Below are the code and all the weights of a small trained network. Each question names an input and a class and asks about switching units off, where a switched-off unit gives its printed mean instead of its output.

import numpy as np


def w(rows, s, z=0):
    codes = np.array(rows[::2]) - 128.0
    scale = np.full(codes.shape[1], s)
    scale[-1] = z or s
    return codes * scale


def norm(h):
    return h / np.sqrt((h * h).mean(-1, keepdims=True) + 1e-5)


def f(y):
    return y / 2 * (1 + np.tanh(0.7978845608 * (y + 0.044715 * y**3)))


def log_softmax(a):
    a = a - a.max(-1, keepdims=True)
    return a - np.log(np.exp(a).sum(-1, keepdims=True))


def net(x, mask):
    res = np.array(x, float).reshape(1, 8) / 4 @ E
    u = 0
    for l in range(3):
        y = f(norm(res) @ A[l][:, :-1].T + A[l][:, -1])
        res = res + np.where(mask[u : u + 13], y, B[l][:, -1]) @ B[l][:, :-1]
        u += 13
    return log_softmax(norm(res)[-1] @ U[:, :-1].T + U[:, -1])


A, B = {}, {}
E = w([
[46,64,237,124,143,40,231],'x0',
[151,196,83,40,229,92,205],'x1',
[128,130,129,129,129,127,128],'x2',
[1,206,20,140,31,90,167],'x3',
[223,101,98,107,36,96,191],'x4',
[128,130,130,129,127,125,126],'x5',
[131,163,174,84,86,207,168],'x6',
[151,173,128,234,156,166,204],'x7',
],0.0056)
A[0] = w([
[91,88,146,99,131,122,158,76],'L0N0',
[130,90,91,116,144,29,58,102],'L0N1',
[95,135,86,107,109,145,121,91],'L0N2',
[141,112,114,95,82,106,132,149],'L0N3',
[140,161,138,175,133,162,170,116],'L0N4',
[161,128,99,107,135,161,99,41],'L0N5',
[168,107,112,103,88,125,154,24],'L0N6',
[133,160,111,67,159,99,122,42],'L0N7',
[129,132,102,93,164,136,154,3],'L0N8',
[136,86,134,91,133,136,122,110],'L0N9',
[63,144,140,113,172,166,91,29],'L0N10',
[100,134,177,5,75,190,116,110],'L0N11',
[114,106,146,140,78,134,79,80],'L0N12',
],0.016,0.0039)
B[0] = w([
[95,172,182,120,112,120,157,181],'L0N0',
[158,140,109,231,156,147,158,220],'L0N1',
[88,187,138,119,111,131,135,177],'L0N2',
[95,115,113,106,140,66,70,184],'L0N3',
[115,91,80,183,203,98,108,204],'L0N4',
[117,194,153,112,137,154,105,176],'L0N5',
[183,89,108,107,93,79,111,157],'L0N6',
[91,51,104,74,132,169,150,192],'L0N7',
[146,75,106,108,121,171,169,153],'L0N8',
[121,142,171,102,170,115,89,161],'L0N9',
[175,71,94,91,88,6,61,194],'L0N10',
[155,127,93,238,170,136,158,253],'L0N11',
[93,61,97,53,138,169,162,184],'L0N12',
],0.02,0.006)
A[1] = w([
[199,211,37,92,118,222,32,103],'L1N0',
[232,106,132,104,51,43,94,69],'L1N1',
[79,2,176,164,31,236,65,49],'L1N2',
[183,151,235,89,172,161,52,115],'L1N3',
[155,124,97,36,176,150,167,52],'L1N4',
[147,134,154,73,94,120,131,51],'L1N5',
[134,128,237,121,111,79,191,5],'L1N6',
[216,78,205,137,181,174,118,90],'L1N7',
[164,112,117,210,97,167,110,27],'L1N8',
[191,162,127,201,65,209,229,82],'L1N9',
[254,118,99,113,35,79,164,10],'L1N10',
[148,77,107,26,146,183,208,41],'L1N11',
[205,107,95,123,91,110,161,51],'L1N12',
],0.0092,0.0027)
B[1] = w([
[91,50,251,158,102,120,169,254],'L1N0',
[106,135,120,109,128,57,106,180],'L1N1',
[158,92,86,38,146,155,200,160],'L1N2',
[186,189,110,98,87,132,106,164],'L1N3',
[126,104,102,88,122,102,160,160],'L1N4',
[104,118,129,178,148,109,145,103],'L1N5',
[154,74,195,139,102,162,119,161],'L1N6',
[94,231,73,99,146,124,108,250],'L1N7',
[173,127,107,137,140,96,152,172],'L1N8',
[220,113,101,116,38,9,175,161],'L1N9',
[93,95,118,124,133,69,79,146],'L1N10',
[149,107,96,83,109,167,170,181],'L1N11',
[94,126,131,157,177,106,84,145],'L1N12',
],0.019,0.0042)
A[2] = w([
[93,116,112,149,73,142,161,157],'L2N0',
[130,110,136,121,115,198,68,72],'L2N1',
[96,122,120,179,186,148,128,2],'L2N2',
[104,136,159,130,123,147,120,136],'L2N3',
[116,204,93,104,88,138,120,137],'L2N4',
[175,131,109,189,144,120,155,47],'L2N5',
[91,102,143,101,139,101,36,33],'L2N6',
[66,251,97,95,67,153,110,157],'L2N7',
[112,112,175,87,86,147,123,65],'L2N8',
[88,116,114,138,120,123,118,139],'L2N9',
[102,75,114,76,152,170,145,58],'L2N10',
[99,126,237,152,104,157,150,50],'L2N11',
[146,90,138,126,98,140,53,105],'L2N12',
],0.016,0.002)
B[2] = w([
[192,165,137,99,186,146,99,196],'L2N0',
[114,110,133,158,124,92,184,121],'L2N1',
[84,83,156,141,148,205,81,225],'L2N2',
[165,131,155,118,122,137,133,129],'L2N3',
[127,144,156,81,83,109,73,143],'L2N4',
[136,146,88,173,65,182,93,253],'L2N5',
[74,97,138,117,97,23,133,191],'L2N6',
[193,204,134,40,113,132,6,167],'L2N7',
[110,128,134,184,108,139,92,152],'L2N8',
[148,127,181,130,209,128,123,169],'L2N9',
[120,156,92,73,135,143,211,224],'L2N10',
[119,128,221,116,53,134,175,206],'L2N11',
[132,139,111,173,146,59,201,142],'L2N12',
],0.019,0.0064)
U = w([
[119,109,72,40,139,153,221,202],'0',
[84,100,142,121,122,9,103,204],'1',
[132,145,249,138,45,148,182,20],'2',
[103,126,101,179,151,183,81,2],'3',
[160,154,82,187,96,150,121,205],'4',
[156,217,153,35,115,118,58,106],'5',
],0.014,0.00093)

Each question gives the input, the list of numbers given to net, and the class t.
The units are the neurons (one row each of A and B). Each row of codes is followed by its name. A weight is (code - 128) times the scale printed after its matrix; where a second scale follows, it is the last column's (A, B and U).
mask holds one flag per neuron, layer by layer. A switched-off neuron (its flag False) gives its mean, the last column of its row in B, instead of its output. The means were averaged over made-up inputs and are rounded, as every weight is.
A unit's drop is (log p(t) with every unit on - log p(t) with that unit switched off) / (log p(t) with every unit on - log p(t) with every unit switched off).
The circuit of an input: a set's keep is (log p(t) with only the set's units on - log p(t) with every unit switched off) / (log p(t) with every unit on - log p(t) with every unit switched off). Starting from the 12 units with the biggest drops (on a tie, the unit counted first), units are removed one at a time, each time the one whose removal leaves the highest keep (on an exact tie, the one counted first), for as long as the keep stays at least 0.8.
units of the circuit, in order: the units of the circuit, biggest drop first
unit that matters most: the unit with the biggest drop
k most important neurons: the k neurons with the biggest drops, biggest first
top k neurons in layer l: the k neurons of layer l with the biggest drops, biggest first
input [-5,-3,4,8,1,8,-6,-2], class 5: unit that matters most => L0N2
input [-6,8,-6,0,-6,2,6,8], class 0: 3 most important neurons => L0N11, L0N1, L0N8
input [4,3,-5,5,5,8,7,-5], class 4: top 2 neurons in layer 0 => L0N11, L0N10
input [-2,-3,7,8,-7,-4,4,0], class 5: 2 most important neurons => L0N2, L2N7
input [-3,-5,-8,-7,8,7,3,8], class 1: 3 most important neurons => L0N6, L0N11, L0N1
input [6,1,-5,2,-5,-8,8,0], class 4: 2 most important neurons => L0N11, L1N0
input [-8,0,-6,-1,-7,4,4,1], class 2: 3 most important neurons => L1N0, L0N5, L0N3
input [5,6,4,3,6,5,7,-7], class 3: 3 most important neurons => L0N11, L0N3, L0N10
input [3,3,-6,0,-6,5,1,-7], class 3: 2 most important neurons => L0N11, L0N1
input [-5,2,-5,-5,0,7,5,0], class 2: 2 most important neurons => L1N0, L0N5
input [-3,-6,4,4,-2,-1,-3,-8], class 3: 3 most important neurons => L0N1, L0N7, L0N3
input [7,0,5,5,2,-7,5,-7], class 2: 2 most important neurons => L0N0, L0N4
input [-5,3,4,0,0,3,5,8], class 3: top 3 neurons in layer 0 => L0N4, L0N11, L0N1
input [4,4,5,-6,2,-8,-7,-5], class 4: unit that matters most => L0N1
input [2,1,-6,-7,6,7,6,-7], class 3: 4 most important neurons => L0N11, L0N10, L0N3, L0N9
input [-8,5,-5,-2,-8,4,-6,-7], class 1: top 3 neurons in layer 0 => L0N10, L0N11, L0N0
input [6,7,-7,8,-1,2,5,3], class 5: 3 most important neurons => L1N0, L2N7, L0N12
input [-7,8,8,-6,5,-1,-6,4], class 0: top 2 neurons in layer 1 => L1N0, L1N4
input [-5,-5,6,6,5,-8,4,6], class 3: top 3 neurons in layer 0 => L0N4, L0N10, L0N5
input [-8,2,5,0,-3,8,2,-2], class 2: units of the circuit, in order => L1N0
input [1,2,2,-8,-2,3,6,4], class 5: top 2 neurons in layer 0 => L0N1, L0N11
input [-8,-4,6,2,5,0,-5,7], class 2: top 3 neurons in layer 0 => L0N11, L0N1, L0N10
input [8,-8,-7,2,-8,6,-2,-2], class 0: 2 most important neurons => L0N12, L1N2
input [-4,4,-5,1,5,-1,7,-5], class 4: top 4 neurons in layer 0 => L0N11, L0N10, L0N4, L0N12
input [0,-7,-4,-3,3,0,-7,-1], class 0: top 3 neurons in layer 0 => L0N12, L0N11, L0N4
input [5,-1,5,7,5,6,4,1], class 5: top 2 neurons in layer 0 => L0N10, L0N3
